[[ 27 -46  24   8   6 -21 -11  31 -85 -15   3 -25]
 [  9 -22  32 -13  93 -18 -27   8 -27   4  -4  23]
 [ 64 -66   3  40 -15  19  23  -1 -36   3  15 -52]
 [-33 -61  -2  62  34  19  22  -3  10   9  37  -5]]
->
[[-25   3 -15 -85  31 -11 -21   6   8  24 -46  27]
 [ 23  -4   4 -27   8 -27 -18  93 -13  32 -22   9]
 [-52  15   3 -36  -1  23  19 -15  40   3 -66  64]
 [ -5  37   9  10  -3  22  19  34  62  -2 -61 -33]]

[[ 22  32 -21  16 -17  69  34 -12 -50  19]
 [ 65  -1  -8 -29 -72 -78 -61  59   9 -22]
 [ -2 -16   2  42 -92  34  24  19 -24 -37]]
->
[[ 19 -50 -12  34  69 -17  16 -21  32  22]
 [-22   9  59 -61 -78 -72 -29  -8  -1  65]
 [-37 -24  19  24  34 -92  42   2 -16  -2]]

[[-22 -40  11 -43]
 [-30 -66  48  12]
 [-41 -44  61  75]
 [ 84  13 -28 -93]
 [ -6 -27  35  -9]
 [-37 -42  13  60]
 [-60  15  25 -35]
 [-45  19  13  30]
 [-55   2  39  -1]]
->
[[-43  11 -40 -22]
 [ 12  48 -66 -30]
 [ 75  61 -44 -41]
 [-93 -28  13  84]
 [ -9  35 -27  -6]
 [ 60  13 -42 -37]
 [-35  25  15 -60]
 [ 30  13  19 -45]
 [ -1  39   2 -55]]

[[-29   0  19  -9]
 [ 14   2  61  42]
 [  9 -81 -35 -81]]
->
[[ -9  19   0 -29]
 [ 42  61   2  14]
 [-81 -35 -81   9]]

[[ 54  18 -21   0   9 -35 -35  -5  15]
 [ 79  11  10   0  -9 -42 -14   5  22]
 [ 12 -53 -17  -5 -23 -15 -53  -7 -25]
 [ 20 -66   4  18 -35   7 -23 -16 -54]
 [-43  14 -27  -5   0  36  -6 -20  -2]
 [ 86  -7   8 -21  -8 -26 -66 -10 -24]
 [ 16 -46   8 -50  39  -6 -41 -22 -36]
 [ 15 -31  16 -19 -23 -42 -39  20  -5]
 [-20 -32   7 -34  -2 -18 -48   0 -25]]
->
[[ 15  -5 -35 -35   9   0 -21  18  54]
 [ 22   5 -14 -42  -9   0  10  11  79]
 [-25  -7 -53 -15 -23  -5 -17 -53  12]
 [-54 -16 -23   7 -35  18   4 -66  20]
 [ -2 -20  -6  36   0  -5 -27  14 -43]
 [-24 -10 -66 -26  -8 -21   8  -7  86]
 [-36 -22 -41  -6  39 -50   8 -46  16]
 [ -5  20 -39 -42 -23 -19  16 -31  15]
 [-25   0 -48 -18  -2 -34   7 -32 -20]]

[[   4  -18  -53  -32   14   12   11   29]
 [ -11  -14  -23   30    7    6    0 -100]
 [   8  -13    0   16   -9   -7   61   51]]
->
[[  29   11   12   14  -32  -53  -18    4]
 [-100    0    6    7   30  -23  -14  -11]
 [  51   61   -7   -9   16    0  -13    8]]

[[ 64   8]
 [ 43 -22]
 [ 58  27]
 [ 76  20]
 [-36 -30]
 [ 78  33]
 [ 82  69]
 [-67 -11]
 [ 33  27]
 [ 74   9]]
->
[[  8  64]
 [-22  43]
 [ 27  58]
 [ 20  76]
 [-30 -36]
 [ 33  78]
 [ 69  82]
 [-11 -67]
 [ 27  33]
 [  9  74]]

[[  58  -16  -67   60  -65   -7   10   56 -114   28   17]
 [  23  -75  -75  -81  -96   20  104  -33   16   39 -104]]
->
[[  17   28 -114   56   10   -7  -65   60  -67  -16   58]
 [-104   39   16  -33  104   20  -96  -81  -75  -75   23]]
---
[[  59   15   -4  -19  -23  -48  -25  -48   31]
 [  -8   -1   -4    6    6    8   24    6   -3]
 [  14   36    4   61   -4  -11  -19    6   14]
 [  15   10   -9   11   -6  -13   25  -16   17]
 [  -8   24   -1   58  -15  -10  -17    1   23]
 [  19  -41   -6 -101   16    6   42  -18  -24]
 [   5   42   -4   86  -35  -34  -33  -19   50]
 [  -7   23  -12   59  -23  -18   12  -15   38]
 [ -44  -37    4  -40   23   41   23   31  -38]]
->
[[ 59  -4 -23 -25  31]
 [ -8  -4   6  24  -3]
 [ 14   4  -4 -19  14]
 [ 15  -9  -6  25  17]
 [ -8  -1 -15 -17  23]
 [ 19  -6  16  42 -24]
 [  5  -4 -35 -33  50]
 [ -7 -12 -23  12  38]
 [-44   4  23  23 -38]]

[[-96 -51  23 -11  27 -85  57   3]
 [-57 -23  19   4  13 -49  28  -1]
 [-54 -20  14   2  12 -44  28  -2]
 [-91 -56  12 -25  29 -79  62   4]
 [-91 -57  15 -24  29 -82  62   5]
 [-50 -18  16   6  11 -43  24  -1]
 [-36 -26   1 -16  13 -32  28   2]
 [-39 -28   1 -18  14 -34  31   2]
 [-93 -57  14 -26  30 -82  64   4]
 [-99 -54  20 -16  28 -86  62   2]
 [-43 -33  -3 -26  16 -36  37   2]]
->
[[-96  23  27  57]
 [-57  19  13  28]
 [-54  14  12  28]
 [-91  12  29  62]
 [-91  15  29  62]
 [-50  16  11  24]
 [-36   1  13  28]
 [-39   1  14  31]
 [-93  14  30  64]
 [-99  20  28  62]
 [-43  -3  16  37]]

[[-52 -65 -57 -64 -70 -14  27  31  23 -33  48 -59  22 -62]
 [-55 -71 -44 -83 -83 -58  -1  30  50 -65  22 -59 -35 -84]
 [ 60  50  20  39   5 -66  47 -55 -41 -87  30  59 -29  54]
 [-18 -15  12 -18   1 -29 -10   6  34 -20  -5 -12 -35 -16]]
->
[[-52 -57 -70  27  23  48  22]
 [-55 -44 -83  -1  50  22 -35]
 [ 60  20   5  47 -41  30 -29]
 [-18  12   1 -10  34  -5 -35]]

[[ 40  59 -64 -91 -48  23  83  63 -54]
 [ 93  65 -40 -92  56  44  40  54 -93]
 [-54 -28 -88 -67  12 -84 -58  45 -47]
 [ 22 -92 -62  85 -83  -5 -62 -59 -87]
 [  0 -37 -19 -52 -80 -43 -39 -68  64]
 [ 70 -53 -15  16 -55  81 -36 -70  22]
 [-75  41  10  71  71  17  46 -92 -19]]
->
[[ 40 -64 -48  83 -54]
 [ 93 -40  56  40 -93]
 [-54 -88  12 -58 -47]
 [ 22 -62 -83 -62 -87]
 [  0 -19 -80 -39  64]
 [ 70 -15 -55 -36  22]
 [-75  10  71  46 -19]]

[[ 28 -45  38 101  15  38  16  -2 -20]
 [ 26 -25  -2 -37  -9  13 -14 -26 -24]
 [ 46 -23  49 102   1  88  10 -41 -21]
 [ 46 -22  49 102   0  87   9 -41 -20]
 [  3 -36  18  73  18  -4  16  24  -8]
 [ 26 -53   9  16   6   3  -2  -4 -29]
 [ 34 -46  34  81  10  42   9 -12 -25]
 [ 30   0  18  10 -11  54  -7 -42 -13]
 [-22  55  12  48   0  25  15   3  32]]
->
[[ 28  38  15  16 -20]
 [ 26  -2  -9 -14 -24]
 [ 46  49   1  10 -21]
 [ 46  49   0   9 -20]
 [  3  18  18  16  -8]
 [ 26   9   6  -2 -29]
 [ 34  34  10   9 -25]
 [ 30  18 -11  -7 -13]
 [-22  12   0  15  32]]

[[ -10  -39   -2  -26    8   -2   -3   30]
 [  17   20  -12   64   42    6  -46  -33]
 [ -42   37  -49  -18  -15  -24   44  -18]
 [ -88  -23  -43 -102  -24  -41   46   46]]
->
[[-10  -2   8  -3]
 [ 17 -12  42 -46]
 [-42 -49 -15  44]
 [-88 -43 -24  46]]

[[ -19   21   35]
 [ -68    7    8]
 [  28   93  -75]
 [ -44  -92   38]
 [ -56 -107  -82]
 [   7   -5   38]
 [ -40 -107   86]]
->
[[-19  35]
 [-68   8]
 [ 28 -75]
 [-44  38]
 [-56 -82]
 [  7  38]
 [-40  86]]

[[-57 -55  52  -9  61 -62  -5  48  70]
 [-50 -56  29 -14  49  -3  26  47   6]
 [ 31  43  48  19  16  -4 -19 -37  47]
 [ 21  35  23  -3 -13 -31 -42 -58  39]
 [-50 -58  37 -19  37 -47 -21  47  70]
 [-10   5  71  30  39 -36 -23 -25  75]
 [-38 -34  19  -2  27 -32   8  24  49]
 [-33 -30  32 -15  35   2  29  36 -18]
 [-51 -37  70  -6  38 -45   0  44  97]]
->
[[-57  52  61  -5  70]
 [-50  29  49  26   6]
 [ 31  48  16 -19  47]
 [ 21  23 -13 -42  39]
 [-50  37  37 -21  70]
 [-10  71  39 -23  75]
 [-38  19  27   8  49]
 [-33  32  35  29 -18]
 [-51  70  38   0  97]]

[[ 20 -33 -28  -2 -21 -20  57 -15 -16  96 -11]
 [ 39  13  -7  -5  30   2 -68  40 -17  -6 -18]
 [-55  16 -10 -16   9   8  37 -18  -1  14  62]
 [-23   9   1 -20  15   7   5 -17 -20  29  49]
 [ -2  -5 -12   4  10  -6   5  33   1  26   4]
 [-19  12 -38   5   2   6  80  -5  34 -46   6]
 [ -7 -31 -46  12  -7 -23  82  43  13  92   1]
 [ 36  11  -5   3 -30   1 -13 -47   8 -49 -61]]
->
[[ 20 -28 -21  57 -16 -11]
 [ 39  -7  30 -68 -17 -18]
 [-55 -10   9  37  -1  62]
 [-23   1  15   5 -20  49]
 [ -2 -12  10   5   1   4]
 [-19 -38   2  80  34   6]
 [ -7 -46  -7  82  13   1]
 [ 36  -5 -30 -13   8 -61]]
